Below is a small trained network, with its code and all its weights. Each question gives an input and a target symbol and asks what happens when units are switched off, that is, made to give their printed mean instead of their output.

import numpy as np


def w(rows, s, z=0):
    codes = np.array(rows[::2]) - 128.0
    scale = np.full(codes.shape[1], s)
    scale[-1] = z or s
    return codes * scale


def f(y):
    return y / 2 * (1 + np.tanh(0.7978845608 * (y + 0.044715 * y**3)))


def softmax(a):
    e = np.exp(a - a.max(-1, keepdims=True))
    return e / e.sum(-1, keepdims=True)


def log_softmax(a):
    a = a - a.max(-1, keepdims=True)
    return a - np.log(np.exp(a).sum(-1, keepdims=True))


def net(x, mask):
    ids = ['ΓΘΣαβδλξψ'.index(c) for c in x.split()]
    T = len(ids)
    res = E[ids] + P[:T]
    r = res
    for j in range(2):
        rows = slice(4 * j, 4 * j + 4)
        q, k, v = (r @ M[0][rows].T for M in (Q, K, V))
        z = softmax(np.where(np.tri(T) > 0, q @ k.T / 4**0.5, -1e9)) @ v
        o = O[0][rows]
        res = res + np.where(mask[j], z, o[:, -1]) @ o[:, :-1]
    y = f(res @ A[0][:, :-1].T + A[0][:, -1])
    res = res + np.where(mask[2:14], y, B[0][:, -1]) @ B[0][:, :-1]
    return log_softmax(res[-1] @ U[:, :-1].T + U[:, -1])


Q, K, V, O, A, B = {}, {}, {}, {}, {}, {}
E = w([
[196,150,170,163,60],'Γ',
[220,131,171,151,56],'Θ',
[80,162,46,218,138],'Σ',
[165,217,58,242,100],'α',
[85,238,104,185,82],'β',
[162,226,75,119,79],'δ',
[94,218,82,84,85],'λ',
[117,184,161,127,152],'ξ',
[156,90,2,125,219],'ψ',
],0.013)
P = w([
[94,2,151,169,35],'0',
[106,38,156,171,54],'1',
[104,53,149,164,74],'2',
[117,70,151,161,95],'3',
[124,87,143,156,112],'4',
[127,104,145,152,130],'5',
[135,120,144,150,148],'6',
[137,138,142,143,160],'7',
[144,152,142,143,173],'8',
[150,167,139,139,188],'9',
[157,182,137,137,198],'10',
[165,196,139,136,210],'11',
[161,210,137,137,223],'12',
],0.0099)
Q[0] = w([
[118,193,95,148,81],'head 0',
[112,104,88,96,84],'head 0',
[168,92,60,103,146],'head 0',
[113,33,128,86,210],'head 0',
[163,156,88,253,104],'head 1',
[105,179,186,195,122],'head 1',
[158,71,151,155,212],'head 1',
[99,105,82,129,132],'head 1',
],0.035)
K[0] = w([
[164,162,139,96,186],'head 0',
[143,59,174,125,106],'head 0',
[137,89,181,146,77],'head 0',
[130,62,119,148,2],'head 0',
[138,199,138,72,204],'head 1',
[192,230,191,100,115],'head 1',
[173,128,130,203,166],'head 1',
[114,73,133,133,146],'head 1',
],0.036)
V[0] = w([
[135,27,149,140,217],'head 0',
[62,118,123,199,172],'head 0',
[182,77,248,131,163],'head 0',
[210,150,30,163,103],'head 0',
[1,95,186,243,164],'head 1',
[246,90,167,221,53],'head 1',
[229,124,127,106,134],'head 1',
[73,121,140,165,112],'head 1',
],0.0077)
O[0] = w([
[77,30,129,164,198,6],'head 0',
[110,175,97,90,206,208],'head 0',
[75,120,192,189,137,82],'head 0',
[118,83,43,147,115,161],'head 0',
[155,206,99,51,254,135],'head 1',
[215,159,131,247,102,211],'head 1',
[133,68,122,196,77,115],'head 1',
[141,183,130,93,174,150],'head 1',
],0.0079,0.0026)
A[0] = w([
[74,119,203,129,172,105],'neuron 0',
[81,91,156,108,90,126],'neuron 1',
[126,50,126,106,173,106],'neuron 2',
[115,127,127,53,167,63],'neuron 3',
[133,66,100,119,182,5],'neuron 4',
[136,48,246,137,206,30],'neuron 5',
[200,122,154,169,150,56],'neuron 6',
[62,164,63,129,105,40],'neuron 7',
[189,38,207,63,143,97],'neuron 8',
[178,72,169,17,104,86],'neuron 9',
[92,90,152,90,107,134],'neuron 10',
[118,91,167,142,156,112],'neuron 11',
],0.013)
B[0] = w([
[98,90,137,71,86,194],'neuron 0',
[168,240,78,94,193,73],'neuron 1',
[233,69,103,93,116,116],'neuron 2',
[130,119,124,244,109,97],'neuron 3',
[50,222,168,174,125,120],'neuron 4',
[133,211,84,215,159,95],'neuron 5',
[171,97,142,65,190,247],'neuron 6',
[169,82,181,69,129,169],'neuron 7',
[130,51,191,251,193,93],'neuron 8',
[152,84,149,37,163,98],'neuron 9',
[197,233,49,116,174,73],'neuron 10',
[145,117,120,41,112,83],'neuron 11',
],0.019,0.0015)
U = w([
[201,123,155,135,151,71],'Γ',
[188,96,146,130,168,13],'Θ',
[95,31,3,138,216,198],'Σ',
[176,145,58,187,190,23],'α',
[92,201,191,161,171,255],'β',
[146,114,81,165,36,23],'δ',
[184,187,79,64,150,19],'λ',
[73,80,131,41,96,212],'ξ',
[159,71,21,119,170,79],'ψ',
],0.0054,0.0044)

Each question gives the input, a string of symbols that net reads in full, and the target symbol t.
The units are the heads (4 rows each of Q, K, V and O) and the neurons (one row each of A and B). Each row of codes is followed by its name. A weight is (code - 128) times the scale printed after its matrix; where a second scale follows, it is the last column's (O, A, B and U).
mask holds one flag per unit, heads first, then neurons. A switched-off unit (its flag False) gives its mean, the last column of its rows in O or B, instead of its output. The means were averaged over made-up inputs and are rounded, as every weight is.
A unit's drop is (log p(t) with every unit on - log p(t) with that unit switched off) / (log p(t) with every unit on - log p(t) with every unit switched off).
The circuit of an input: a set's keep is (log p(t) with only the set's units on - log p(t) with every unit switched off) / (log p(t) with every unit on - log p(t) with every unit switched off). Starting from the 12 units with the biggest drops (on a tie, the unit counted first), units are removed one at a time, each time the one whose removal leaves the highest keep (on an exact tie, the one counted first), for as long as the keep stays at least 0.8.
circuit, biggest first: the units of the circuit, biggest drop first
most important unit: the unit with the biggest drop
heads that matter: for each layer, one digit per head in row order, 1 if its drop is at least 0.15 and else 0, layers parted by /
drop of u: that unit's drop, to one decimal
input β β β, target λ: most important unit -> head 1
input α α β ξ β β β ξ λ Γ ψ λ δ, target Σ: heads that matter -> 10
input λ Γ δ β β ξ β δ Γ, target δ: circuit, biggest first -> head 1; head 0
input λ Γ β Γ Θ, target λ: circuit, biggest first -> head 0; head 1; neuron 6
input ξ β λ ψ ξ Θ Σ Γ β, target λ: circuit, biggest first -> head 0; head 1
input ξ λ β ξ ψ λ, target Σ: heads that matter -> 10
input β Γ β δ β, target δ: heads that matter -> 11
input Γ Γ Θ, target Θ: circuit, biggest first -> neuron 6; head 1
input Γ Θ Σ δ Γ α Θ β Θ Γ ξ ξ ξ, target ξ: circuit, biggest first -> neuron 0; head 1; head 0
input Γ Σ Θ δ Γ, target δ: circuit, biggest first -> head 0; head 1
input β δ Θ ξ α λ δ λ Σ, target ξ: circuit, biggest first -> head 1; neuron 7
input β ξ Γ ξ Θ ψ β, target Σ: drop of neuron 5 -> 0.0
input ξ ξ Θ β δ ξ β λ δ, target ξ: drop of neuron 9 -> 0.0
input ξ β ξ ξ β Γ β Γ, target λ: most important unit -> head 0
input ξ Θ ξ Σ ξ ξ λ ξ ξ β Γ λ, target ξ: drop of neuron 10 -> -0.1
input Θ β Γ ξ ξ β δ β α ξ β δ δ, target δ: drop of head 0 -> 0.2
